Below is a small trained network, with its code and all its weights. Each question gives an input and a class and asks what happens when units are switched off, that is, made to give their printed mean instead of their output.

import numpy as np


def w(rows, s, z=0):
    codes = np.array(rows[::2]) - 128.0
    scale = np.full(codes.shape[1], s)
    scale[-1] = z or s
    return codes * scale


def norm(h):
    return h / np.sqrt((h * h).mean(-1, keepdims=True) + 1e-5)


def f(y):
    return np.maximum(y, 0)


def log_softmax(a):
    a = a - a.max(-1, keepdims=True)
    return a - np.log(np.exp(a).sum(-1, keepdims=True))


def net(x, mask):
    res = np.array(x, float).reshape(1, 8) / 4 @ E
    u = 0
    for l in range(4):
        y = f(norm(res) @ A[l][:, :-1].T + A[l][:, -1])
        res = res + np.where(mask[u : u + 16], y, B[l][:, -1]) @ B[l][:, :-1]
        u += 16
    return log_softmax(norm(res)[-1] @ U[:, :-1].T + U[:, -1])


A, B = {}, {}
E = w([
[127,128,128,121],'x0',
[129,127,130,126],'x1',
[136,176,251,145],'x2',
[127,6,176,116],'x3',
[3,119,139,144],'x4',
[127,130,128,132],'x5',
[129,129,127,127],'x6',
[127,127,129,130],'x7',
],0.0056)
A[0] = w([
[153,125,132,154,230],'0.n0',
[133,75,167,120,80],'0.n1',
[119,143,106,143,99],'0.n2',
[102,145,116,129,76],'0.n3',
[86,155,116,141,21],'0.n4',
[128,178,247,127,221],'0.n5',
[6,134,140,128,245],'0.n6',
[128,80,148,110,184],'0.n7',
[126,178,175,125,68],'0.n8',
[140,109,133,111,30],'0.n9',
[128,160,157,125,95],'0.n10',
[111,130,113,153,2],'0.n11',
[126,192,125,125,141],'0.n12',
[141,100,199,132,30],'0.n13',
[120,198,62,131,233],'0.n14',
[130,46,122,119,56],'0.n15',
],0.012,0.002)
B[0] = w([
[111,94,154,60,166],'0.n0',
[98,94,210,113,185],'0.n1',
[100,148,139,113,148],'0.n2',
[106,148,98,104,147],'0.n3',
[97,146,65,106,155],'0.n4',
[214,227,194,205,254],'0.n5',
[36,72,93,254,245],'0.n6',
[197,58,168,110,188],'0.n7',
[197,126,66,137,174],'0.n8',
[123,96,130,88,139],'0.n9',
[172,125,88,134,158],'0.n10',
[100,139,114,107,134],'0.n11',
[173,137,42,130,181],'0.n12',
[60,115,205,112,189],'0.n13',
[19,183,201,92,227],'0.n14',
[230,147,43,100,193],'0.n15',
],0.02,0.0069)
A[1] = w([
[130,68,65,101,166],'1.n0',
[18,130,119,34,123],'1.n1',
[151,193,160,42,100],'1.n2',
[155,31,41,203,49],'1.n3',
[194,216,73,9,151],'1.n4',
[175,172,146,168,68],'1.n5',
[91,79,65,110,130],'1.n6',
[105,121,145,138,92],'1.n7',
[124,172,149,82,47],'1.n8',
[127,176,156,74,3],'1.n9',
[167,19,30,107,124],'1.n10',
[114,109,60,70,163],'1.n11',
[165,173,62,151,92],'1.n12',
[102,69,79,90,169],'1.n13',
[56,132,117,63,118],'1.n14',
[154,161,99,140,114],'1.n15',
],0.011,0.0031)
B[1] = w([
[69,112,110,84,184],'1.n0',
[121,43,85,185,253],'1.n1',
[196,138,185,134,223],'1.n2',
[126,231,216,117,213],'1.n3',
[252,25,136,101,247],'1.n4',
[84,82,75,73,202],'1.n5',
[72,164,156,80,178],'1.n6',
[144,120,134,137,147],'1.n7',
[168,144,139,177,166],'1.n8',
[177,142,144,191,164],'1.n9',
[27,148,125,57,221],'1.n10',
[113,72,138,144,181],'1.n11',
[126,174,103,112,168],'1.n12',
[74,122,109,85,185],'1.n13',
[117,74,102,169,211],'1.n14',
[122,142,106,114,157],'1.n15',
],0.026,0.0052)
A[2] = w([
[86,100,119,102,112],'2.n0',
[151,70,215,174,61],'2.n1',
[166,147,148,103,4],'2.n2',
[92,160,128,123,84],'2.n3',
[111,134,180,91,127],'2.n4',
[161,142,98,110,7],'2.n5',
[102,167,25,163,45],'2.n6',
[166,104,9,162,56],'2.n7',
[90,225,145,88,61],'2.n8',
[79,138,167,225,27],'2.n9',
[90,170,151,119,85],'2.n10',
[172,149,141,82,78],'2.n11',
[133,97,183,148,70],'2.n12',
[154,145,100,100,53],'2.n13',
[94,170,75,174,102],'2.n14',
[173,160,153,82,22],'2.n15',
],0.012,0.0023)
B[2] = w([
[83,121,113,84,179],'2.n0',
[118,139,130,254,254],'2.n1',
[132,157,149,105,156],'2.n2',
[141,153,160,135,157],'2.n3',
[60,138,119,133,189],'2.n4',
[157,154,143,104,138],'2.n5',
[130,135,26,84,179],'2.n6',
[96,181,207,203,185],'2.n7',
[121,205,129,175,167],'2.n8',
[222,44,88,118,233],'2.n9',
[158,156,145,166,161],'2.n10',
[149,105,150,65,178],'2.n11',
[106,125,130,180,191],'2.n12',
[163,116,134,106,141],'2.n13',
[144,120,70,62,190],'2.n14',
[148,108,157,56,174],'2.n15',
],0.027,0.006)
A[3] = w([
[154,247,179,175,85],'3.n0',
[131,127,128,129,102],'3.n1',
[109,146,135,127,108],'3.n2',
[199,50,121,136,74],'3.n3',
[208,213,246,100,3],'3.n4',
[167,129,118,52,101],'3.n5',
[87,168,148,126,93],'3.n6',
[127,126,126,128,122],'3.n7',
[213,173,61,104,132],'3.n8',
[89,155,165,128,111],'3.n9',
[121,102,106,64,91],'3.n10',
[220,187,61,96,132],'3.n11',
[101,152,143,128,107],'3.n12',
[176,130,117,36,121],'3.n13',
[192,160,80,107,118],'3.n14',
[52,199,165,130,81],'3.n15',
],0.011,0.004)
B[3] = w([
[110,27,82,97,232],'3.n0',
[125,129,133,133,128],'3.n1',
[120,144,130,124,141],'3.n2',
[97,170,153,189,238],'3.n3',
[84,171,255,54,253],'3.n4',
[179,76,114,118,196],'3.n5',
[112,170,132,123,158],'3.n6',
[127,127,126,126,129],'3.n7',
[151,187,76,148,220],'3.n8',
[116,173,122,120,168],'3.n9',
[122,72,131,121,183],'3.n10',
[149,193,69,154,228],'3.n11',
[118,151,133,123,148],'3.n12',
[188,57,104,128,217],'3.n13',
[142,169,89,136,192],'3.n14',
[97,199,142,114,186],'3.n15',
],0.031,0.004)
U = w([
[148,79,141,235,253],'0',
[227,185,144,79,117],'1',
[134,42,128,32,115],'2',
[130,127,249,113,56],'3',
[50,69,33,137,27],'4',
[154,199,28,158,84],'5',
[40,196,141,89,158],'6',
],0.016,0.0023)

Each question gives the input, the list of numbers given to net, and the class t.
The units are the neurons (one row each of A and B). Each row of codes is followed by its name. A weight is (code - 128) times the scale printed after its matrix; where a second scale follows, it is the last column's (A, B and U).
mask holds one flag per neuron, layer by layer. A switched-off neuron (its flag False) gives its mean, the last column of its row in B, instead of its output. The means were averaged over made-up inputs and are rounded, as every weight is.
A unit's drop is (log p(t) with every unit on - log p(t) with that unit switched off) / (log p(t) with every unit on - log p(t) with every unit switched off).
unit that matters most: the unit with the biggest drop
top k neurons: the k neurons with the biggest drops, biggest first
top k neurons in layer l: the k neurons of layer l with the biggest drops, biggest first
drop when u is switched off: that unit's drop, to one decimal
input [6,1,0,-4,5,0,5,-8], class 4: top 3 neurons in layer 0 => [0.n14, 0.n5, 0.n15]
input [-8,4,6,-6,-2,-3,1,2], class 1: top 2 neurons => [0.n6, 3.n4]
input [0,-1,-3,3,-3,8,-7,8], class 2: top neuron => [0.n6]
input [-7,8,6,2,-1,5,5,-1], class 3: top 2 neurons => [0.n6, 3.n4]
input [1,-2,-6,4,-3,6,5,-1], class 2: top 4 neurons => [0.n6, 0.n15, 0.n5, 1.n4]
input [-6,2,-2,7,-4,0,-5,6], class 2: top 3 neurons => [0.n6, 0.n5, 0.n15]
input [8,8,-5,2,-7,3,-7,-1], class 2: top 3 neurons => [0.n6, 0.n5, 1.n4]
input [-4,-1,8,4,-1,8,5,5], class 3: top 4 neurons => [0.n6, 1.n1, 0.n5, 3.n4]
input [3,-4,1,0,-3,-3,-2,8], class 1: top 4 neurons => [0.n14, 0.n6, 0.n1, 1.n1]
input [-6,-5,2,0,7,7,-1,-1], class 5: top 2 neurons in layer 2 => [2.n14, 2.n9]
input [4,0,0,-6,4,0,-2,7], class 4: top 2 neurons in layer 0 => [0.n14, 0.n5]
input [1,1,2,6,-4,-2,-3,6], class 3: top 2 neurons => [0.n6, 1.n1]
input [3,6,0,5,-8,-6,8,-4], class 2: top 2 neurons => [0.n6, 0.n14]
input [1,-7,-4,3,-8,-6,-5,-3], class 2: top 2 neurons in layer 0 => [0.n6, 0.n5]
input [1,-8,0,4,5,5,5,-3], class 6: top 3 neurons in layer 0 => [0.n5, 0.n14, 0.n15]
input [8,-4,-6,6,-5,-3,6,5], class 2: top 3 neurons => [0.n6, 0.n15, 0.n5]
input [-2,2,-2,-8,4,-1,3,7], class 4: unit that matters most => 0.n5
input [6,-8,-6,5,6,3,-3,-1], class 6: drop when 1.n1 is switched off => 0.0
input [7,-5,3,-5,-2,2,8,-5], class 1: drop when 0.n6 is switched off => 0.5
input [7,-8,5,-2,-5,-1,-8,-1], class 1: drop when 0.n6 is switched off => 0.6
input [7,0,8,1,-3,6,-8,3], class 3: top 2 neurons in layer 0 => [0.n13, 0.n6]
input [-2,4,0,7,6,8,-2,-1], class 6: top neuron in layer 1 => [1.n3]
